Here is a tiny trained network, its code and every weight. The questions are about switching its units off for an input and a class, where a switched-off unit gives its printed mean instead of its output.

import numpy as np


def w(rows, s, z=0):
    codes = np.array(rows[::2]) - 128.0
    scale = np.full(codes.shape[1], s)
    scale[-1] = z or s
    return codes * scale


def norm(h):
    return h / np.sqrt((h * h).mean(-1, keepdims=True) + 1e-5)


def f(y):
    return np.maximum(y, 0)


def log_softmax(a):
    a = a - a.max(-1, keepdims=True)
    return a - np.log(np.exp(a).sum(-1, keepdims=True))


def net(x, mask):
    res = np.array(x, float).reshape(1, 4) / 4 @ E
    u = 0
    for l in range(4):
        y = f(norm(res) @ A[l][:, :-1].T + A[l][:, -1])
        res = res + np.where(mask[u : u + 7], y, B[l][:, -1]) @ B[l][:, :-1]
        u += 7
    return log_softmax(norm(res)[-1] @ U[:, :-1].T + U[:, -1])


A, B = {}, {}
E = w([
[21,111,219,152,49,170,113,209,172],'x0',
[158,101,74,9,26,180,143,196,46],'x1',
[137,120,143,63,2,76,233,36,213],'x2',
[143,144,108,134,141,124,158,174,140],'x3',
],0.0094)
A[0] = w([
[174,130,127,166,222,112,159,44,148,34],'L0N0',
[171,162,97,139,228,156,84,110,8,1],'L0N1',
[161,134,95,95,161,121,99,97,81,71],'L0N2',
[200,169,94,88,97,95,201,23,163,19],'L0N3',
[165,140,95,100,114,136,132,117,77,55],'L0N4',
[215,126,49,100,193,95,131,67,93,13],'L0N5',
[188,107,79,81,120,142,151,102,32,13],'L0N6',
],0.015,0.0027)
B[0] = w([
[124,242,70,101,94,77,68,146,131,224],'L0N0',
[120,1,89,127,143,94,153,167,161,247],'L0N1',
[144,125,179,152,126,174,133,98,33,187],'L0N2',
[134,5,123,123,157,109,154,149,146,249],'L0N3',
[140,180,76,115,101,108,95,146,147,179],'L0N4',
[151,175,197,198,123,210,241,63,79,238],'L0N5',
[122,217,88,77,116,96,68,144,146,217],'L0N6',
],0.017,0.013)
A[1] = w([
[132,205,102,26,89,178,70,163,77,91],'L1N0',
[140,106,155,102,162,161,102,104,90,74],'L1N1',
[99,234,127,190,203,72,81,83,194,105],'L1N2',
[155,92,123,110,179,160,127,132,165,47],'L1N3',
[91,177,190,126,105,165,141,177,125,3],'L1N4',
[131,7,136,161,193,153,116,148,97,68],'L1N5',
[54,158,226,149,85,205,122,166,127,62],'L1N6',
],0.016,0.002)
B[1] = w([
[86,204,157,114,49,115,55,176,164,239],'L1N0',
[172,153,145,109,163,135,162,186,123,137],'L1N1',
[118,179,133,52,7,154,30,198,125,248],'L1N2',
[97,135,97,158,126,80,174,169,122,161],'L1N3',
[106,157,131,162,158,142,137,60,109,190],'L1N4',
[67,27,123,120,146,149,126,142,118,255],'L1N5',
[237,166,87,145,194,149,223,75,50,239],'L1N6',
],0.013,0.0097)
A[2] = w([
[144,202,163,107,99,126,95,106,204,79],'L2N0',
[136,149,133,115,179,131,138,53,78,8],'L2N1',
[162,119,159,103,130,134,125,108,163,131],'L2N2',
[129,163,149,139,147,152,161,116,105,30],'L2N3',
[165,158,138,147,145,171,156,78,95,53],'L2N4',
[150,67,160,92,128,97,198,99,204,43],'L2N5',
[112,1,123,110,121,90,176,131,168,89],'L2N6',
],0.02,0.0011)
B[2] = w([
[110,106,115,65,120,1,147,169,109,196],'L2N0',
[132,199,193,187,128,117,148,113,160,187],'L2N1',
[108,113,143,141,105,128,132,159,112,134],'L2N2',
[192,128,113,146,133,133,173,110,234,179],'L2N3',
[64,151,156,127,158,140,210,64,126,213],'L2N4',
[89,23,102,115,157,179,45,179,58,191],'L2N5',
[73,14,104,187,184,201,67,186,149,252],'L2N6',
],0.013,0.017)
A[3] = w([
[63,145,148,154,101,133,168,196,116,199],'L3N0',
[128,124,133,138,123,67,197,108,227,84],'L3N1',
[119,223,111,74,12,162,2,169,123,127],'L3N2',
[241,187,129,122,173,187,145,37,66,154],'L3N3',
[138,103,186,139,102,77,63,58,147,74],'L3N4',
[175,137,146,99,181,102,71,78,182,1],'L3N5',
[120,48,121,158,199,184,34,165,139,179],'L3N6',
],0.014,0.00078)
B[3] = w([
[126,118,161,82,147,121,34,33,124,177],'L3N0',
[159,162,152,120,154,248,66,163,74,173],'L3N1',
[215,167,121,23,143,15,148,154,140,245],'L3N2',
[83,168,136,228,90,133,112,83,137,220],'L3N3',
[129,192,101,63,217,175,138,193,95,133],'L3N4',
[89,157,105,48,145,151,133,167,75,129],'L3N5',
[159,34,161,120,121,175,87,104,164,254],'L3N6',
],0.014,0.015)
U = w([
[110,1,135,142,127,165,100,155,137,118],'0',
[136,172,170,181,109,160,199,78,114,254],'1',
[154,147,136,60,75,65,116,162,131,39],'2',
],0.013,0.00077)

Each question gives the input, the list of numbers given to net, and the class t.
The units are the neurons (one row each of A and B). Each row of codes is followed by its name. A weight is (code - 128) times the scale printed after its matrix; where a second scale follows, it is the last column's (A, B and U).
mask holds one flag per neuron, layer by layer. A switched-off neuron (its flag False) gives its mean, the last column of its row in B, instead of its output. The means were averaged over made-up inputs and are rounded, as every weight is.
A unit's drop is (log p(t) with every unit on - log p(t) with that unit switched off) / (log p(t) with every unit on - log p(t) with every unit switched off).
The circuit of an input: a set's keep is (log p(t) with only the set's units on - log p(t) with every unit switched off) / (log p(t) with every unit on - log p(t) with every unit switched off). Starting from the 12 units with the biggest drops (on a tie, the unit counted first), units are removed one at a time, each time the one whose removal leaves the highest keep (on an exact tie, the one counted first), for as long as the keep stays at least 0.8.
units of the circuit, in order: the units of the circuit, biggest drop first
unit that matters most: the unit with the biggest drop
k most important neurons: the k neurons with the biggest drops, biggest first
k most important neurons of layer l: the k neurons of layer l with the biggest drops, biggest first
drop of u: that unit's drop, to one decimal
input [-8,-6,3,-4], class 1: units of the circuit, in order -> L0N5
input [8,2,-5,0], class 1: 4 most important neurons -> L0N1; L0N3; L0N0; L1N6
input [4,-8,6,-5], class 2: 2 most important neurons -> L0N1; L1N2
input [-1,6,-5,-3], class 2: 2 most important neurons -> L0N6; L0N3
input [-1,-3,2,-4], class 2: 2 most important neurons -> L0N0; L0N1
input [0,5,3,-3], class 2: 2 most important neurons -> L0N6; L0N1
input [-8,3,-7,-3], class 1: 4 most important neurons of layer 0 -> L0N5; L0N3; L0N2; L0N6
input [3,-5,-4,7], class 2: 2 most important neurons -> L0N3; L0N5
input [-3,-5,-4,-4], class 2: 3 most important neurons -> L0N0; L0N3; L2N6
input [-6,4,4,7], class 1: 4 most important neurons -> L0N5; L0N1; L0N6; L0N3
input [6,4,5,4], class 1: units of the circuit, in order -> L0N1; L1N6
input [-1,2,-1,-7], class 2: 2 most important neurons of layer 0 -> L0N6; L0N3
input [7,-8,2,-2], class 2: 3 most important neurons of layer 0 -> L0N3; L0N1; L0N5
input [-1,-5,-2,7], class 2: unit that matters most -> L0N0
input [8,-3,0,6], class 1: 4 most important neurons -> L0N1; L0N3; L0N0; L0N6
input [-6,-2,1,-1], class 1: drop of L0N5 -> 1.0
input [-3,6,-1,1], class 2: drop of L0N6 -> 2.5
input [4,-5,0,4], class 2: drop of L0N5 -> 1.1
input [-2,-1,0,3], class 1: drop of L3N0 -> 0.0
